Here is a tiny trained network, its code and every weight. The questions are about switching its units off for an input and a class, where a switched-off unit gives its printed mean instead of its output.

import numpy as np


def w(rows, s, z=0):
    codes = np.array(rows[::2]) - 128.0
    scale = np.full(codes.shape[1], s)
    scale[-1] = z or s
    return codes * scale


def f(y):
    return np.maximum(y, 0)


def log_softmax(a):
    a = a - a.max(-1, keepdims=True)
    return a - np.log(np.exp(a).sum(-1, keepdims=True))


def net(x, mask):
    res = np.array(x, float).reshape(1, 7) / 4 @ E
    y = f(res @ A[0][:, :-1].T + A[0][:, -1])
    res = res + np.where(mask, y, B[0][:, -1]) @ B[0][:, :-1]
    return log_softmax(res[-1] @ U[:, :-1].T + U[:, -1])


A, B = {}, {}
E = w([
[123,123,125,126,130,132,129],'x0',
[150,94,31,100,199,92,225],'x1',
[162,100,136,181,231,218,90],'x2',
[129,134,126,127,134,127,128],'x3',
[123,234,5,194,97,158,111],'x4',
[199,111,122,69,35,255,165],'x5',
[77,187,198,192,139,177,229],'x6',
],0.0087)
A[0] = w([
[139,116,148,139,189,186,88,102],'N0',
[63,192,184,132,83,178,7,116],'N1',
[139,169,59,125,127,143,74,150],'N2',
[124,127,155,75,45,35,163,53],'N3',
[79,138,142,176,222,47,86,3],'N4',
[147,32,246,30,175,101,170,176],'N5',
[125,146,27,96,201,145,179,93],'N6',
[166,87,143,161,214,200,99,94],'N7',
[174,104,90,92,168,111,202,33],'N8',
[238,166,141,12,101,226,161,128],'N9',
[176,142,111,125,155,72,76,84],'N10',
[187,74,98,142,171,134,48,180],'N11',
[77,160,168,166,149,97,220,102],'N12',
[117,126,104,114,162,108,156,124],'N13',
[156,117,82,117,167,107,209,91],'N14',
[122,163,192,179,180,182,199,94],'N15',
[83,179,137,103,62,93,144,98],'N16',
[171,96,90,46,121,88,64,97],'N17',
[114,189,52,227,70,112,163,214],'N18',
[42,134,139,119,158,86,116,214],'N19',
],0.011,0.0033)
B[0] = w([
[137,108,87,74,181,62,192,172],'N0',
[198,80,183,77,68,45,97,209],'N1',
[162,218,159,104,160,200,162,177],'N2',
[116,108,94,76,223,95,225,188],'N3',
[139,107,67,197,89,105,136,206],'N4',
[209,254,105,146,100,210,120,255],'N5',
[170,121,170,103,54,96,113,189],'N6',
[125,126,85,81,172,65,200,191],'N7',
[142,109,187,107,91,65,67,176],'N8',
[80,69,46,232,101,111,97,233],'N9',
[52,95,145,172,111,186,125,161],'N10',
[84,105,154,89,174,170,141,192],'N11',
[79,117,180,152,115,164,139,199],'N12',
[156,60,144,86,115,135,97,156],'N13',
[150,94,185,97,90,90,83,179],'N14',
[47,140,162,107,135,139,118,201],'N15',
[121,58,107,94,173,125,188,171],'N16',
[44,140,191,144,176,210,104,194],'N17',
[164,185,132,124,157,180,156,211],'N18',
[170,115,84,203,115,149,106,187],'N19',
],0.0088,0.016)
U = w([
[197,235,126,127,137,168,117,101],'0',
[182,95,204,98,99,73,77,119],'1',
[107,87,58,232,114,119,107,91],'2',
[107,127,95,64,204,79,186,90],'3',
[3,143,206,132,153,175,97,107],'4',
[136,138,151,136,143,136,117,254],'5',
],0.011)

Each question gives the input, the list of numbers given to net, and the class t.
The units are the neurons (one row each of A and B). Each row of codes is followed by its name. A weight is (code - 128) times the scale printed after its matrix; where a second scale follows, it is the last column's (A, B and U).
mask holds one flag per neuron, in row order. A switched-off neuron (its flag False) gives its mean, the last column of its row in B, instead of its output. The means were averaged over made-up inputs and are rounded, as every weight is.
A unit's drop is (log p(t) with every unit on - log p(t) with that unit switched off) / (log p(t) with every unit on - log p(t) with every unit switched off).
The circuit of an input: a set's keep is (log p(t) with only the set's units on - log p(t) with every unit switched off) / (log p(t) with every unit on - log p(t) with every unit switched off). Starting from the 12 units with the biggest drops (on a tie, the unit counted first), units are removed one at a time, each time the one whose removal leaves the highest keep (on an exact tie, the one counted first), for as long as the keep stays at least 0.8.
units of the circuit, in order: the units of the circuit, biggest drop first
most important unit: the unit with the biggest drop
top k neurons: the k neurons with the biggest drops, biggest first
drop when u is switched off: that unit's drop, to one decimal
input [-1,-1,7,-4,0,-1,-7], class 3: top neuron : [N7]
input [3,7,4,3,0,4,-4], class 1: top 3 neurons : [N6 N8 N14]
input [2,7,-7,8,-6,-6,1], class 5: top 3 neurons : [N5 N1 N3]
input [-4,0,7,2,-3,2,5], class 3: top 3 neurons : [N7 N0 N17]
input [0,6,-2,3,-5,7,-3], class 2: top 2 neurons : [N9 N1]
input [-2,5,5,-4,2,-4,6], class 4: top 4 neurons : [N15 N12 N1 N5]
input [4,-4,6,-3,-3,-4,5], class 3: top 3 neurons : [N7 N0 N9]
input [5,6,-6,5,5,-2,1], class 1: units of the circuit, in order : [N6 N14]
input [5,4,-4,5,8,-7,2], class 0: top 2 neurons : [N18 N9]
input [-6,-7,5,-2,3,5,1], class 1: top 2 neurons : [N1 N5]
input [2,-2,8,-5,7,-4,-5], class 3: units of the circuit, in order : [N7 N0]
input [7,-5,-7,0,5,0,-6], class 3: top 3 neurons : [N5 N3 N16]
input [-3,4,8,0,1,-6,-8], class 3: top 4 neurons : [N7 N0 N9 N11]
input [3,5,-7,6,1,6,8], class 4: units of the circuit, in order : [N12]
input [-5,5,7,5,5,-3,1], class 3: top 4 neurons : [N5 N7 N0 N1]
input [7,5,-8,-3,4,5,-3], class 3: top 2 neurons : [N3 N5]
input [-6,8,-5,4,2,-6,5], class 1: units of the circuit, in order : [N14 N6]
input [1,7,-8,-8,-8,-5,-1], class 0: drop when N5 is switched off : 1.7
input [-5,5,2,7,-5,8,-1], class 2: drop when N17 is switched off : 0.0
input [8,8,-8,-2,6,3,2], class 1: drop when N6 is switched off : 0.7
input [2,1,-7,-2,0,-3,-3], class 3: most important unit : N3
